Below are the code and all the weights of a small trained network. Each question names an input and a class and asks about switching units off, where a switched-off unit gives its printed mean instead of its output.

import numpy as np


def w(rows, s, z=0):
    codes = np.array(rows[::2]) - 128.0
    scale = np.full(codes.shape[1], s)
    scale[-1] = z or s
    return codes * scale


def norm(h):
    return h / np.sqrt((h * h).mean(-1, keepdims=True) + 1e-5)


def f(y):
    return np.maximum(y, 0)


def log_softmax(a):
    a = a - a.max(-1, keepdims=True)
    return a - np.log(np.exp(a).sum(-1, keepdims=True))


def net(x, mask):
    res = np.array(x, float).reshape(1, 7) / 4 @ E
    u = 0
    for l in range(4):
        y = f(norm(res) @ A[l][:, :-1].T + A[l][:, -1])
        res = res + np.where(mask[u : u + 3], y, B[l][:, -1]) @ B[l][:, :-1]
        u += 3
    return log_softmax(norm(res)[-1] @ U[:, :-1].T + U[:, -1])


A, B = {}, {}
E = w([
[85,172,139,94,77,156,24,177,211,139,190],'x0',
[123,178,143,90,210,133,179,102,105,71,157],'x1',
[176,196,68,132,48,129,140,128,252,200,226],'x2',
[116,231,53,175,198,126,155,213,74,92,83],'x3',
[138,202,146,128,78,77,220,169,146,139,119],'x4',
[187,42,177,211,140,200,111,168,158,95,111],'x5',
[83,101,115,114,118,74,47,67,106,105,5],'x6',
],0.003)
A[0] = w([
[74,184,92,130,210,105,165,143,80,109,108,2],'L0N1',
[91,138,117,128,119,183,2,156,185,116,160,110],'L0N2',
[146,199,98,54,151,167,168,91,192,170,236,43],'L0N3',
],0.0036,0.002)
B[0] = w([
[173,105,153,7,41,254,68,119,85,188,137,208],'L0N1',
[191,161,183,65,137,158,91,181,106,163,152,251],'L0N2',
[43,111,75,172,171,111,158,102,159,113,84,243],'L0N3',
],0.0053,0.0027)
A[1] = w([
[92,223,139,102,170,113,192,200,78,67,118,38],'L1N1',
[159,164,84,207,105,135,177,205,165,113,132,9],'L1N2',
[186,132,110,165,108,142,121,198,59,123,1,56],'L1N3',
],0.0039,0.0012)
B[1] = w([
[159,145,253,181,64,61,121,170,186,83,155,212],'L1N1',
[38,97,152,67,167,121,181,71,153,128,102,202],'L1N2',
[73,116,78,114,211,176,135,81,186,182,94,252],'L1N3',
],0.0044,0.0029)
A[2] = w([
[89,249,65,76,50,44,158,115,132,182,106,146],'L2N1',
[93,153,183,110,121,156,161,117,184,129,133,251],'L2N2',
[42,86,125,64,154,62,2,28,36,59,41,96],'L2N3',
],0.0037,0.0012)
B[2] = w([
[204,73,216,161,79,192,75,159,99,81,163,215],'L2N1',
[119,107,135,148,135,86,69,135,75,158,70,201],'L2N2',
[50,117,1,99,216,145,200,112,119,164,81,253],'L2N3',
],0.0056,0.0046)
A[3] = w([
[138,156,83,157,145,130,170,118,189,137,215,7],'L3N1',
[170,170,134,123,175,178,166,162,37,82,166,157],'L3N2',
[113,169,78,112,123,142,2,178,164,121,164,93],'L3N3',
],0.0058,0.0013)
B[3] = w([
[81,160,49,108,171,151,196,58,28,96,60,170],'L3N1',
[172,15,145,83,56,193,42,115,222,181,205,208],'L3N2',
[231,1,225,80,92,160,78,121,145,165,186,252],'L3N3',
],0.0047,0.0041)
U = w([
[35,130,22,119,240,144,170,105,104,134,49,180],'0',
[138,254,119,218,84,34,157,169,129,38,176,3],'1',
[250,71,200,113,61,165,43,146,156,146,205,165],'2',
],0.0063,0.0036)

Each question gives the input, the list of numbers given to net, and the class t.
The units are the neurons (one row each of A and B). Each row of codes is followed by its name. A weight is (code - 128) times the scale printed after its matrix; where a second scale follows, it is the last column's (A, B and U).
mask holds one flag per neuron, layer by layer. A switched-off neuron (its flag False) gives its mean, the last column of its row in B, instead of its output. The means were averaged over made-up inputs and are rounded, as every weight is.
A unit's drop is (log p(t) with every unit on - log p(t) with that unit switched off) / (log p(t) with every unit on - log p(t) with every unit switched off).
The circuit of an input: a set's keep is (log p(t) with only the set's units on - log p(t) with every unit switched off) / (log p(t) with every unit on - log p(t) with every unit switched off). Starting from all 12 units, units are removed one at a time, each time the one whose removal leaves the highest keep (on an exact tie, the one counted first), for as long as the keep stays at least 0.8.
circuit, biggest first: the units of the circuit, biggest drop first
unit that matters most: the unit with the biggest drop
k most important neurons: the k neurons with the biggest drops, biggest first
k most important neurons of layer l: the k neurons of layer l with the biggest drops, biggest first
drop of u: that unit's drop, to one decimal
input [5,0,-8,-8,-1,-6,2], class 0: unit that matters most -> L2N3
input [-2,8,-3,3,-8,-7,-6], class 2: 2 most important neurons of layer 3 -> [L3N2 L3N1]
input [0,-8,6,3,-1,7,-7], class 0: circuit, biggest first -> [L3N1 L2N1]
input [-4,4,-4,0,7,-2,-7], class 2: 2 most important neurons -> [L3N2 L0N1]
input [-5,7,1,-8,4,2,4], class 0: 2 most important neurons of layer 3 -> [L3N3 L3N2]
input [-3,5,7,-5,-8,1,-6], class 0: 2 most important neurons -> [L3N1 L0N3]
input [0,2,6,6,-7,-8,-7], class 2: 3 most important neurons -> [L2N1 L2N3 L3N3]
input [2,8,2,2,4,-5,-1], class 2: 2 most important neurons -> [L2N1 L0N1]
input [6,-6,-8,-8,-5,2,2], class 0: 2 most important neurons -> [L2N3 L2N1]
input [-7,6,-4,4,8,1,-2], class 2: 2 most important neurons -> [L3N2 L0N1]
input [-7,-3,8,2,5,7,6], class 0: 2 most important neurons -> [L3N3 L1N3]
input [-4,-5,8,1,5,7,-2], class 0: 3 most important neurons -> [L3N1 L3N3 L1N2]
input [5,7,2,1,3,7,-4], class 0: 3 most important neurons -> [L0N3 L1N2 L2N1]
input [-3,7,7,-5,3,-2,-6], class 0: circuit, biggest first -> [L3N1]
input [-7,5,0,4,2,5,-7], class 2: 2 most important neurons -> [L3N2 L2N3]
input [-7,1,7,-2,-5,2,5], class 0: 2 most important neurons of layer 3 -> [L3N3 L3N2]
input [0,6,4,-1,7,4,5], class 1: 2 most important neurons of layer 3 -> [L3N3 L3N2]
input [0,8,4,-1,-2,0,-3], class 0: drop of L1N3 -> 0.0
input [0,3,5,-2,5,8,-6], class 0: drop of L3N1 -> 0.1
input [1,-4,4,8,5,-7,-3], class 2: circuit, biggest first -> [L2N1]
